Each row is followed by roughly how far along a hidden order it lies, from 0 to 30. A new part has a new order.
(in the rows, 100 means zero)
[ 80  91  94  82  56  89  72 104  90  93 117  91 112  80  92  84 123 100
 108  96  59 109 131  63  85 119  86  26 115 103 110 103 110  97  72  49
 115  87 124  71  84 112  84  69  92  99 146 105 112 111  98 113 121  73
  87  87 127  94  94  91  94  80 107 103 100 108 116  51 113 107 154  96
 136  43  95 114  86 104  95 110]
15
[ 89  83  96 108  86  88  73  95 114 101 111 111 100  94 104 106  97 106
  85 114  87 130 108  98  94 102 102  95  95  80  64 103  98  61  93  91
  94  98 110 116 103 106 103 110  63 118 119  96 103 103  85  92 103  82
 117  92 106  84 103 106 101  89 120 106  93  94  39 118  60 100 138  79
 111  24 119 112  88  92  93 112]
10
[102  95 100 102  89  83  87 101  97  64 124 107  84  99  93  94  87  99
  88 108  85 108  91 100 100  76  95  72  87  74  99  76 114 138 107 109
  88  90 126  95 101  95 110 106 108  85 101 109 107  98  90 108  75  83
  88  95 116 102  89 125 103 106 102 108 102  70  51  93  72  96 132  87
  92  57 108  84 118  97 117 123]
0
[ 94  65  86 115  84 101  88 105 116  91  97 106  89 143  97  99 113 115
  93 111 132 105  98 106  89  91  97 124  75  82  92 136  85 126 120  88
 108  88  87 124 106  90 124 106  96 114 111  97 104 105 109  95  94 107
 106 104 108 106 122 104 106 107 105  97  81  96  65 120  67  92 112  69
  97  74 107 128  79  95 111 112]
15
[102 128 116  70  92  93  92  97  92  90 116 104  88 110  93  82 127  96
 111 104 101 103 104  52  95 109 101  60  99  88 103  91 116 141 102 109
  88 103 113  82  93  85 102 102 118 112 111 118 112 100 119 118  94  96
  74  80 103 106  83 113  99 106 105 101  98  78 147  55 107  91 111 111
  82  78  88  90  90 112 107 129]
3
[101 131 115  91  71  92 100 105  93  65 112  90  96  98  87  87 114  96
 120  99  90 100 100 107  91  89  83  90 118 123 123  81 100  93  89  91
 103 115  80  98  87 103  92  92 102 106 112  98 126  95 109 104 119 127
 103 104 110 102 109  98 101  49  94  96 105  97 176  61 126  97 131  98
 104 148  85  98 100 105 102 120]
15
[117  97 106  72  91 112 122  92 115  86 111 116  99 108 114  84  94  97
 102 104 117 109  83  77  71  94 101 144 134  96 105 124  95  89  74  72
 106  96  68 114 107  90  82  85 121  98  86  99 107 103  96  90  96  89
  96  78  88 102  82 105  81 120 117  93  87  91 103 164  86  91  97 102
 111  43  94  96 103 101 119  97]
17
[ 84  87 109  97  79  93 115 100 113  67 121  90 102  74  95  93  94  98
 120 103  89 107 113  89  77  88 100  56 114 114 127  93  99 131  90  97
  87  63  88  83 107  98 107  77 114  87 125  93 114 113  75  96 107  91
  83 108 115 109 103 113  94  67  88  99  93 101 158  57 106  99 142  86
 121 119 112 115 116  96  99 104]
20
[103 119 117  87 117  92  94 119  89  96  95 104 113  78 100  97 106  92
 124  92  83  76  99 108 133  81  80  67  96 121 133  75 113  84 111 122
  82  75 103 102 112  79 114 100 105  71  84  91 100  82  88 109 112  99
 102 111 121 109  93  81  97 109  89 111 107  92 185  81 113 103  84  90
 106 102 123  93 104 107 102  99]
12
[107 102 113  87  91 104 108  74 106  76 131 111  89 109  96  80  72  91
  79 100 118 116  87  78  87  76 103 111 108  83 105 112 102 117  93  78
 113 100  86 122 107  82  89 105 121  96 100 112 111 107 105  89  76  74
  99  73 104 110 103 137  96 112 119  99  99  85  22 143  85 108 115  97
  97  58  96  91  99  95 119 123]
0
[111 110 119  75 116 115 138  97 128  98  95 116 101 127 114  85 114  93
 129  96 149 103  89  68  70 104 107 165 126  98 110 132  91 121 101  98
  78  92  43 120 114  82  97  86 111 125  87  84 100  98 103  88 102 118
 106  93  64 108  98  89  90 116 103  94  68  98 200 145  85 101  44 114
 100 118 102 108 105 102 111  94]
28
[118  88 102  83  78 113  92 123 100  96  74 111 111 137 111  89 130 104
 119 109 121  60  87  85  83 106  94 118 113 117 119 137  95  75  70 111
 116 106  84 108  93 108  97  73 119  91  79  76 107  91 122 107 126 114
  97 109  79 109  97  58  90 124  98  86  87  86 171 110 115  99  78 102
 110  80  82 106  84 114 109  82]
25
[ 98  73  96 103  67  99  98  96  97  80 113 103 108  98  98  84  76  89
  93  96  92  78 100  78  86  84 110  80 102  88 125 105 111 122  71  92
 118  89 129  81  99 117  90  63 117  64 104  77 106 105  99  93 100  67
 101 101  95 116 108  96  99 125  98  99  85  96  74  88  81  95  98 117
 129  79 100  93 120  92 102  92]
13
[113 106 120  91 101 107 117  95 110  85 107 111 110  78 111  85  80  95
  97  95  98 107  90  98  81  88  98 126 129 104 116 108 101  81  69  86
  98  85  70 111 110  93  74  76  91  85  83  83 104  99  75  97  94  87
 112  94  83  98  94  87  89 108 108 100  94  96  98 152  87  99  80 102
 111  96 106  86 123  96 106  90]
18
[104 136 112  87  97  86 107 100 101  80 119 108  90 116  94  95 111  74
 127  97 109  87  86  91 113  76  94 117 107 101 106  55 108 101 121 183
  75 122 108 108  96 107 115 112 123 101  99  88 110  84 124  84 113 115
 115  99  99 111  98 122 101  92  96 103  90  88 200  79  94  93 103 116
 111 114 105  91 111  99 110 114]
9
[105  91  92  85  89 101  99 121 119  99  83 109  96 137 108  94 154 118
 121 107 118 114  98  95  76 119  94 145 105  91  85 130  90 119 104  98
  87  94  72 106  97  95 104  87  82 137 104  95 102  96 102 113 104 132
  99 100  89  89  88  66  94 107 102  97  71  99 178 123  71 102  85  90
  95  82  95 119  87 106 111 105]
28
[ 91 103 112  83  80 105 109  74 114  87 129 108  96 103 100  86  85  86
  99 102 114 117 104  62  76  95 113 102 123  91  96 106  96  84  86  91
 107 108  88 115 103  99  92 100 116 110 121  98 116 112 109  77 107  75
 102  77  99 107 108 137  93  86 121  96  90 101  97 103  97  97 130 108
 122  62  99 111  87  95 100 115]
11
[109 100  91 111  85 100  95 110  98  79  99  94  87 135  85  91 112 113
  95  98 108 115  87 136 104  79  90 141  81  85 110  99  89 113 122 103
 117 118  91 111  94  83 104 103  86 111  96  88 119  91 114  96  87 130
 115  99 115  96 121  94 106  97 103 100  90 112  84 118  72  95  93  89
  81 130  92 103  95  97 113 130]
10
[ 90  80  94 108  70  87 105  92 123  65 124 105  87 122  98  91  99  96
  97 107 117 113  97  95  70  82  96 123 106  88  92 115  96 137  99 101
  91  87  82 116 100 115 102  92 105 108 124  97 105 110  95  93  95 103
 105  95  95 107 109 120 103  80 101  96  79  83  87 116  66 111 135  84
 119  85 102 112 115  89 116 107]
16
[122 114 105 104  92  97  92 117 100  77  91 105 100  98 101  93 112 116
  96 104  87 122  83 132  93  94  84 139 112  95  99  99  98  75  88 102
  99 111  76 110  95  95  81  91  63 107  79  90 114  87  86 114  94 126
 116 101  95  80  97  66  97  94 106 101  98  94  90 147  76  97  91  90
  84 105  93  83 110 103 109 112]
14
[103 100  95  95  73 108  82 110  80  95  98  89 112 115  84  78 107 101
  98  80  89  83 105 116 112  87  76 106  94 110 142 118  97  78  91 123
 149 108  93 108  90  89  84  76  97  82 104  87 116  93 123  99 117 100
 118  98 124 107 126  70 102 105 103 100  99 125  83 111 113 106  87  97
 119 110  88 105  80 101 106 107]
14
[ 98 134 116  80  77  98  91  92  91  86 120  93 107 102  86  79 110  85
 103  83  95  97 107 104 106  86  66 117 120 128 120 102  97  53  86  83
 124 115  62 134  88 100  78  95 101 104 118 107 119  96 119  98 127 106
 123  90 121 106 119 100 101  56 108  98 110 107 120 111 135  88 129  91
 129 119  89 106  79 103 109 116]
14
[ 92  96 112  94  87  90 116 110 114  69 109  95 106  72 103  94 105  99
 128 105  85 102 108  95  73  94  91  66 125 126 124  94 100 114  81  79
  71  63  80  85 105 110 101  77 104  90 115  91 111 106  67 104 115 104
  86 114 106 104  91  92  91  64  85  98  92  90 191  68 111  88 132  85
 122 124 110 109 121 101 101  91]
26
[103  89 116  76 103 119 119  89 104  95 107 103  95  86 102  88  87 111
 108 115 108 117 103  46  75 111 132  49 109  86 117 104  99 125  88  87
 108  89 114  66 113  66 108  91 125  95 101 101 121 113  95  96  88  69
  64  80 107 105  89 122  84 125 113  94  96 104 121  59 110 112 111 111
  76  64  99 103  86 107  91 125]
6
[108  64  98 109  80 103  72 102  85  84 100 109  97 120  96  86  83 106
  69 109 108  81  92  90 100  89 107  72  75  78 116 131 106 126  84 105
 131  89 127 101 102  90 104  88 112  68  86 102 106 103 111 111  81  71
  89 102 102 114 112  95 104 143 107  98 103  77   0 108  84 100  94  90
  90  52  94  91  92 101 109 105]
0
[110  78  97 116  67 103  92 100  94  61 113  97  94  86  94  96  53 111
  76 117  80 113  85 116  82  74 109  76 100  89 113  88  98  85  69 121
 127 108 116  87  98 101  94  88  99  68  92  92 125 103  86  95  87  80
  97  98 116  98 107 115  95  88 111  95 108  93   0 101  85 111 146  93
  92  79  94  85 111  94 101 116]
1
[ 93  78 104 103  73  95 100 104 104  80 107 103 108 116 101  90  99  81
 113  97 114  61 102  80  91  85  98  90 101 111 123 116 104 122  84  76
 100  82 105 103 102 122 107  74 123  76 110  83 101 102 109  95 120  90
 104 117  88 126 115  95 103 101  88  95  81  85 131  75 101 102  94 100
 135 107 104 109 112  96 101  80]
21
[ 96 130  95  65  86  89  83  97  81 102 127 100 107  97  88  78 118  83
 103  73  68 104 107  92 132  86  61  91 111  99 114  78 117  81 110  73
 116 105 110 110  91  86  81  92 111  87 117 111 105  90 117 100 109  78
 111  67 145  99  88 105  94 110 113 116 107 112 106 122 101  89 116  96
 131  31 103  95  87 102 122 124]
4
[ 80  94 107  89  92  96  73 101  96 110 109  95 115  89  93  90 115 101
 103  89  88  98 126  97 114  99  75  63  93 116 120 120  98  80 101 108
 112  70  87 120 105  83 103  95  90  95 132 104 102 104  94 107 118  84
 106  90 136 105 115  90 100  85 103 108 105 109 105  94 117  98 125  69
 128  71 120 128  69 100 101 108]
17
[108  92 123  85 117 103 101 113 111  89  92 110 109  74 116  96 105 114
 109 112  99 102 101  92  87 105  92  71 113 116 115 123 100  95  80  64
  83  58  72 110 115  78 100  91  96  94  92 106 100 101  64 121 101  95
  82 106  99  98  81  78  87 103  99 100 103  79 134 116 109 101 104  73
  91  69 113 103 100 109 104  98]
19
[100  88 121 104  80 101  74  98  86  86 105 101 110  91  95  80  90 105
  79  99  93  90 113  76  91 108 104  52  89  98 123 133 110 116  61  57
 121  89 112  95  96  99  81  81  83  86 104 101 108 109 101 125  99  76
  94 104  90 108 117  75 106 107 106  96 107  81  29  78 112 104  92  99
  94  97  90  89  95 104  91 101]
8
[118  78  98 104  80 104  83 120  99  89  77 113 107 132 111  91 113 104
  99 109 116  68  84 105  88  95  92 132 101 104 109 137  97  80  72  79
 115 101  88 117  94 114  96  78  98  87  75  85 102  90 110 111 113 110
 111 116  77 106 106  58  98 123  99  91  87  78  91 130  91 103  79  93
 106  80  89  99  98 106 111  81]
21
[113 119 119 107  88  95  85  90 102  73 116 110 101  93  97  85  78  96
  72  99 101 115  87 123  95  80  84 133 112 102  97 112 100  49  74  94
 116 120  69 142  96 103  73 106  74 101  93 100 113  94 100 102  97 100
 131  91  89  94 115  98 104  74 120  99 111  84  10 158  94 100 114  88
 104  92  93  83 101  96 107 110]
6
[115 130 113  93  94  91  88 113  78  74 108 100  99 107  87  86 104  91
 106  91  91  79  85 119 129  70  73 102  95 106 132  74 110  94 110 120
 109 110 100 111  93  90 102 101 114  77  80 100 115  83 117 106 106 115
 109 103 118 111 103  95 104  99  93 104 110  86 129  94 116  97  99  96
  94 122  94  81 103 107 116 114]
4
[ 86  89 100  76  70  94  92 117  95  85 110  84 110  58  96  87 129 118
 122 104  48 117 127  82  81 116  80  11 122 116 127  96 105 112  73 107
 104  57  97  61  96  90  89  61  98  90 136 112 118 112  66 125 111  85
  61  93 145  91  74  81  83  70  96 103 107 109 158  52 123 103 161  74
 125  63 103 114  96 109 103 112]
20
[105  86 115 102 100  95 108  97 124  78 108 117 102  95 115  95  92  97
  95 108 116 111  91 100  76  88  92 129 118 104  93 129  96  99  77  80
  80  70  60 132 112 100  92  93  92 102  93  96  97 103  72 105  97  99
 108 103  79 100  97  95  96  90 104  98  91  70  90 151  80 107 102  76
 110  77 114 101 116  95 111  87]
20
[ 88 100 111  81  82 100  85  94  98 108 107 105 117 112 100  81 110  80
 109  86 112  71 116  66 103 100  87  97 106 116 115 131 103  75  84  57
 117  94  91 123  98 109  93  85 111  97 120  94  99 102 122  96 131  79
 114  98  97 118 118  88 100 101 106  99  92  99 140 101 120  86  98 101
 143  76 104 120  77 101 100  89]
20
[114 113 113  87  96  88  72 112  88  80 101 110  92 107  96  82 123 109
  89 103  93 104  97  83 102 109  89  75  87  82  99 107 120 143  97 103
  92  91 111  96  92  87  91 100  85 106  89 119 103  94 103 142  78 101
  86  89  97  94  82  76 105 120 104 104 105  63  73 102  90  87  89  93
  70  72  90  74 104 112 114 122]
1
[111 110  94  92  99 107 103 122  98  93  90  92 101 103  93  92 123 121
 112  93  89 118  94 139 109  89  78 130 100 104 125  90  89  88 117  65
 113  99  72 104 102  66 100  92  82 103  91  88 116  85  92  98 100 126
 110  97 131  88 102  71  93 100 100 105  95 127 137 126  87  98  90  85
  91 116 102 106  94 102 111 123]
17
[ 81 105 119  89  94  91  86  96 107  99 115  97 112  64  98  90 109 105
 100  93  82 126 128  89  96 107  79  68 111 117 104 118  96  75  87 100
  97  72  71 118 106  86  88  98  71 114 134 109 106 108  77 112 113  87
 105  92 124  88 107  91  99  61 108 106 107 105 125 100 114  77 140  69
 122  58 117 121  80 101  96 115]
18
[101 105 120 107 115  85  97  96 107  74 116 115  90 107  99  98  87  87
  95 105 118  92  88  99 112  68  94  94  85  94 104  91 108 125 119  66
  72  75 100 130 114  90 121 123 110  87  89 104  95  95  94 104  87  96
 105 106  97 116 106 122 108 102  96 106 101  59  91 110  84  96 106  80
  95  93 119  93 112  96 113 107]
4
[ 97  87  97 104  91  90  78 115 100  97  94 100 105  95  94  87 125 118
  90  93  80 124 113 100  89 118  96  89  85  73  99 117 108 138  96  62
  96  83 111  81  95  91  83  77  45 114 115  90 101  99  83 130  86 100
 100  97  97  82  98  53 107 112 103 108  87 105  66 104  58  86  76  97
  88  90 104  93 108 100  98 113]
16
[ 94 103  94  90  79  84 103 119 119  88  99 106 107 108 107  99 142  93
 137  99  93  96 102 103  85  99  76 135 125 118  97  94  98  85  96  96
  72  88  78 109  95 120 100  79  93 112 118  84 100  92  89 101 131 125
 114 111  98  98  89  75  93  75  90 101  77  97 200 103  88 109 114  89
 141  91 111 118 111 100 111  86]
30
[ 97 106 116 102  86  88 102 110 102  61 111  92  96  96  91  93 102  98
 116 105 102  91  98 113  95  75  83  76 103 125 127  91  99 119  98 108
  90  78  75 107 102  97 113  98 112  89 107 101 116 101  91 106 108 115
  95 116 115 112 110 106 101  58  87  98 102  82 158  69 121  91 134  76
 108 145 103 106 108 102 107 107]
15
[ 99  97 115  83 103  98 114 115 114  96  94 106 119  78 115  98 111  92
 133 102  93  85 105  87  86 100  94  85 121 128 122 103 100  78  78  97
  77  66  72 101 112 101 100  73 104  84  96  79 100  96  73 100 125  98
 100 114  94 104  88  73  86  97  90 101  88  96 200  93 108  95  95  93
 129  97 118 109 112 102  96  77]
30
[108 103 106 104  68  98  65 105  79  79 102  92 102  87  86  81  95 117
  77 102  69 114 102 110  95  99  92  63  95  93 109 104 106  82  70  98
 139 117 116  86  84  95  74  87  69  92 103 102 125 101 101 120  95  91
 101  93 115  87 109  76 103  89 113  99 115 100  10  88 104  89 122  97
  87  89  81  83  91 104  95 127]
2
